Here is a tiny trained network, its code and every weight. The questions are about switching its units off for an input and a target symbol, where a switched-off unit gives its printed mean instead of its output.

import numpy as np


def w(rows, s, z=0):
    codes = np.array(rows[::2]) - 128.0
    scale = np.full(codes.shape[1], s)
    scale[-1] = z or s
    return codes * scale


def f(y):
    return np.maximum(y, 0)


def softmax(a):
    e = np.exp(a - a.max(-1, keepdims=True))
    return e / e.sum(-1, keepdims=True)


def log_softmax(a):
    a = a - a.max(-1, keepdims=True)
    return a - np.log(np.exp(a).sum(-1, keepdims=True))


def net(x, mask):
    ids = ['ΛΠΩαβδεζηθμξσφψ'.index(c) for c in x.split()]
    T = len(ids)
    res = E[ids] + P[:T]
    u = 0
    for l in range(2):
        r = res
        for j in range(2):
            rows = slice(3 * j, 3 * j + 3)
            q, k, v = (r @ M[l][rows].T for M in (Q, K, V))
            z = softmax(np.where(np.tri(T) > 0, q @ k.T / 3**0.5, -1e9)) @ v
            o = O[l][rows]
            res = res + np.where(mask[u + j], z, o[:, -1]) @ o[:, :-1]
        u += 2
        y = f(res @ A[l][:, :-1].T + A[l][:, -1])
        res = res + np.where(mask[u : u + 4], y, B[l][:, -1]) @ B[l][:, :-1]
        u += 4
    return log_softmax(res[-1] @ U[:, :-1].T + U[:, -1])


Q, K, V, O, A, B = {}, {}, {}, {}, {}, {}
E = w([
[142,102,194,168,92,50,131,98],'Λ',
[3,172,159,160,118,105,205,119],'Π',
[96,56,98,55,83,144,43,73],'Ω',
[141,212,111,189,90,68,139,163],'α',
[115,102,151,120,156,175,107,147],'β',
[86,154,98,125,68,98,53,112],'δ',
[117,180,135,205,176,133,130,137],'ε',
[113,131,104,126,143,150,130,192],'ζ',
[89,133,96,125,137,51,68,74],'η',
[130,152,173,183,66,206,101,169],'θ',
[81,148,185,111,130,137,89,139],'μ',
[68,171,41,84,175,167,116,137],'ξ',
[154,125,55,155,103,122,119,121],'σ',
[68,155,120,110,168,35,108,159],'φ',
[115,98,123,167,201,94,102,94],'ψ',
],0.015)
P = w([
[97,114,157,224,96,238,145,108],'0',
[179,122,90,192,112,132,88,159],'1',
[176,120,87,169,96,132,93,165],'2',
[183,108,105,116,85,133,100,162],'3',
[200,111,91,107,92,117,114,161],'4',
[192,115,105,91,83,117,122,157],'5',
[193,124,110,61,86,114,141,159],'6',
[192,132,118,52,76,102,140,166],'7',
[200,148,126,42,76,85,160,173],'8',
[188,156,150,2,72,85,163,173],'9',
],0.0062)
Q[0] = w([
[114,108,90,94,103,146,173,117],'0.h0',
[135,115,156,125,149,134,133,164],'0.h0',
[133,184,164,95,110,77,98,191],'0.h0',
[81,84,64,74,192,129,146,214],'0.h1',
[152,98,136,57,135,71,94,96],'0.h1',
[2,103,93,161,72,49,121,169],'0.h1',
],0.023)
K[0] = w([
[76,142,151,165,136,95,107,142],'0.h0',
[120,147,115,126,127,118,124,81],'0.h0',
[89,119,97,152,125,126,170,92],'0.h0',
[38,79,95,99,212,154,137,229],'0.h1',
[146,63,150,94,127,78,50,84],'0.h1',
[3,148,63,197,87,65,139,150],'0.h1',
],0.021)
V[0] = w([
[129,105,97,149,139,130,92,148],'0.h0',
[65,99,137,89,96,118,255,112],'0.h0',
[71,58,67,128,102,135,168,150],'0.h0',
[210,229,219,108,204,194,133,34],'0.h1',
[158,47,48,242,115,128,60,212],'0.h1',
[189,135,121,189,161,164,88,129],'0.h1',
],0.007)
O[0] = w([
[164,153,157,154,135,146,147,102,152],'0.h0',
[100,61,96,20,104,88,148,154,103],'0.h0',
[180,147,169,97,131,139,178,88,157],'0.h0',
[36,51,25,130,129,73,69,206,1],'0.h1',
[122,77,99,2,109,109,200,156,204],'0.h1',
[87,68,68,52,119,96,149,175,110],'0.h1',
],0.0051)
A[0] = w([
[129,183,153,19,75,92,167,135,4],'0.n0',
[140,59,81,34,113,27,120,127,119],'0.n1',
[204,127,115,52,97,146,104,159,244],'0.n2',
[196,158,82,73,182,102,7,161,172],'0.n3',
],0.013,0.0024)
B[0] = w([
[129,31,83,155,162,198,121,121,242],'0.n0',
[78,167,69,95,212,204,180,254,198],'0.n1',
[123,178,167,160,196,10,165,115,253],'0.n2',
[213,121,217,213,47,83,197,133,219],'0.n3',
],0.0069,0.0075)
Q[1] = w([
[87,109,103,81,89,117,102,76],'1.h0',
[99,144,94,89,102,137,129,108],'1.h0',
[121,116,133,118,101,140,163,101],'1.h0',
[172,160,203,236,158,165,252,163],'1.h1',
[129,118,87,82,93,109,66,119],'1.h1',
[161,152,183,189,172,146,227,164],'1.h1',
],0.044)
K[1] = w([
[216,177,131,99,166,109,60,176],'1.h0',
[175,115,154,115,152,114,96,154],'1.h0',
[85,123,117,146,96,100,47,147],'1.h0',
[2,79,105,112,116,141,220,71],'1.h1',
[161,148,152,89,183,121,90,179],'1.h1',
[58,88,150,140,87,158,191,65],'1.h1',
],0.027)
V[1] = w([
[62,140,204,176,120,153,44,207],'1.h0',
[85,63,85,209,255,138,79,46],'1.h0',
[127,33,236,56,192,142,131,111],'1.h0',
[98,157,157,99,77,18,89,41],'1.h1',
[85,221,141,104,216,90,183,162],'1.h1',
[99,188,76,28,126,213,75,59],'1.h1',
],0.018)
O[1] = w([
[184,51,136,129,149,182,57,115,249],'1.h0',
[126,134,61,147,7,157,137,112,158],'1.h0',
[121,156,120,189,81,78,45,157,90],'1.h0',
[150,125,211,135,107,145,169,189,125],'1.h1',
[153,224,136,96,124,167,97,103,186],'1.h1',
[100,152,103,220,153,178,147,122,95],'1.h1',
],0.016,0.011)
A[1] = w([
[91,171,43,45,179,93,17,131,96],'1.n0',
[156,112,123,79,254,106,69,114,51],'1.n1',
[57,106,56,197,105,69,86,134,2],'1.n2',
[46,184,166,39,143,89,192,98,168],'1.n3',
],0.0092,0.0038)
B[1] = w([
[133,90,207,111,141,79,242,80,210],'1.n0',
[1,170,112,143,55,170,111,178,253],'1.n1',
[98,197,133,60,247,109,56,153,185],'1.n2',
[243,132,37,197,141,93,117,162,201],'1.n3',
],0.0078,0.021)
U = w([
[141,64,152,57,147,58,133,120,128],'Λ',
[125,113,136,88,175,118,141,83,59],'Π',
[104,145,152,160,175,87,114,123,141],'Ω',
[118,118,82,2,208,152,161,157,35],'α',
[141,91,127,72,246,86,105,57,175],'β',
[147,68,168,131,251,135,184,67,96],'δ',
[152,68,90,31,165,119,162,34,78],'ε',
[82,155,176,69,171,65,203,34,250],'ζ',
[114,114,124,131,81,128,188,102,107],'η',
[63,76,115,71,164,122,142,95,118],'θ',
[164,69,99,136,167,135,88,88,142],'μ',
[118,146,97,127,194,153,150,42,53],'ξ',
[175,109,96,108,181,78,155,91,117],'σ',
[199,192,213,65,178,150,106,64,226],'φ',
[111,130,77,63,110,85,104,100,71],'ψ',
],0.0033,0.0022)

Each question gives the input, a string of symbols that net reads in full, and the target symbol t.
The units are the heads (3 rows each of Q, K, V and O) and the neurons (one row each of A and B). Each row of codes is followed by its name. A weight is (code - 128) times the scale printed after its matrix; where a second scale follows, it is the last column's (O, A, B and U).
mask holds one flag per unit, layer by layer, with each layer's heads first. A switched-off unit (its flag False) gives its mean, the last column of its rows in O or B, instead of its output. The means were averaged over made-up inputs and are rounded, as every weight is.
A unit's drop is (log p(t) with every unit on - log p(t) with that unit switched off) / (log p(t) with every unit on - log p(t) with every unit switched off).
k most important neurons: the k neurons with the biggest drops, biggest first
top k neurons in layer l: the k neurons of layer l with the biggest drops, biggest first
which heads matter: for each layer, one digit per head in row order, 1 if its drop is at least 0.15 and else 0, layers parted by /
input ζ σ δ η ζ φ θ ζ φ ε, target ζ: top 2 neurons in layer 1	[1.n0, 1.n1]
input ζ δ δ Π ζ α δ η, target φ: which heads matter	01 / 01
input θ Λ φ δ φ δ, target θ: top 2 neurons in layer 1	[1.n1, 1.n3]
input β ζ α Λ β φ Ω, target β: which heads matter	00 / 11
input α β α α η, target α: 2 most important neurons	[1.n1, 0.n0]
input α ξ β β Π ε, target φ: which heads matter	01 / 01
input β ζ Λ ζ, target β: which heads matter	00 / 11
input Λ φ Ω δ α, target Λ: which heads matter	00 / 01
input ψ ζ φ Ω Ω ζ, target ψ: which heads matter	00 / 10
input δ φ ζ φ φ, target δ: which heads matter	00 / 11
input φ Λ ξ, target φ: which heads matter	00 / 01
input φ θ μ φ δ Ω φ, target φ: most important neuron	[0.n0]
input Ω δ ξ η φ η σ, target Ω: 2 most important neurons	[1.n2, 0.n3]
input φ φ φ Ω ζ, target φ: which heads matter	00 / 01
input μ ψ β ξ, target μ: 4 most important neurons	[0.n3, 0.n2, 0.n1, 1.n0]
input θ φ Π φ ζ, target φ: which heads matter	01 / 01
input μ β δ η ζ ζ α δ, target μ: 3 most important neurons	[0.n3, 0.n2, 0.n1]
input ψ β φ α Λ Λ ψ, target ψ: 4 most important neurons	[0.n3, 0.n1, 1.n2, 1.n0]
input φ α Π, target φ: 2 most important neurons	[0.n0, 0.n3]
input δ ζ φ α Ω ζ ε α, target δ: which heads matter	00 / 11
input β Π μ η φ ε φ, target α: which heads matter	11 / 10
input α η δ Λ σ ξ, target α: most important neuron	[1.n1]
input σ μ Λ, target σ: 2 most important neurons	[1.n3, 0.n0]
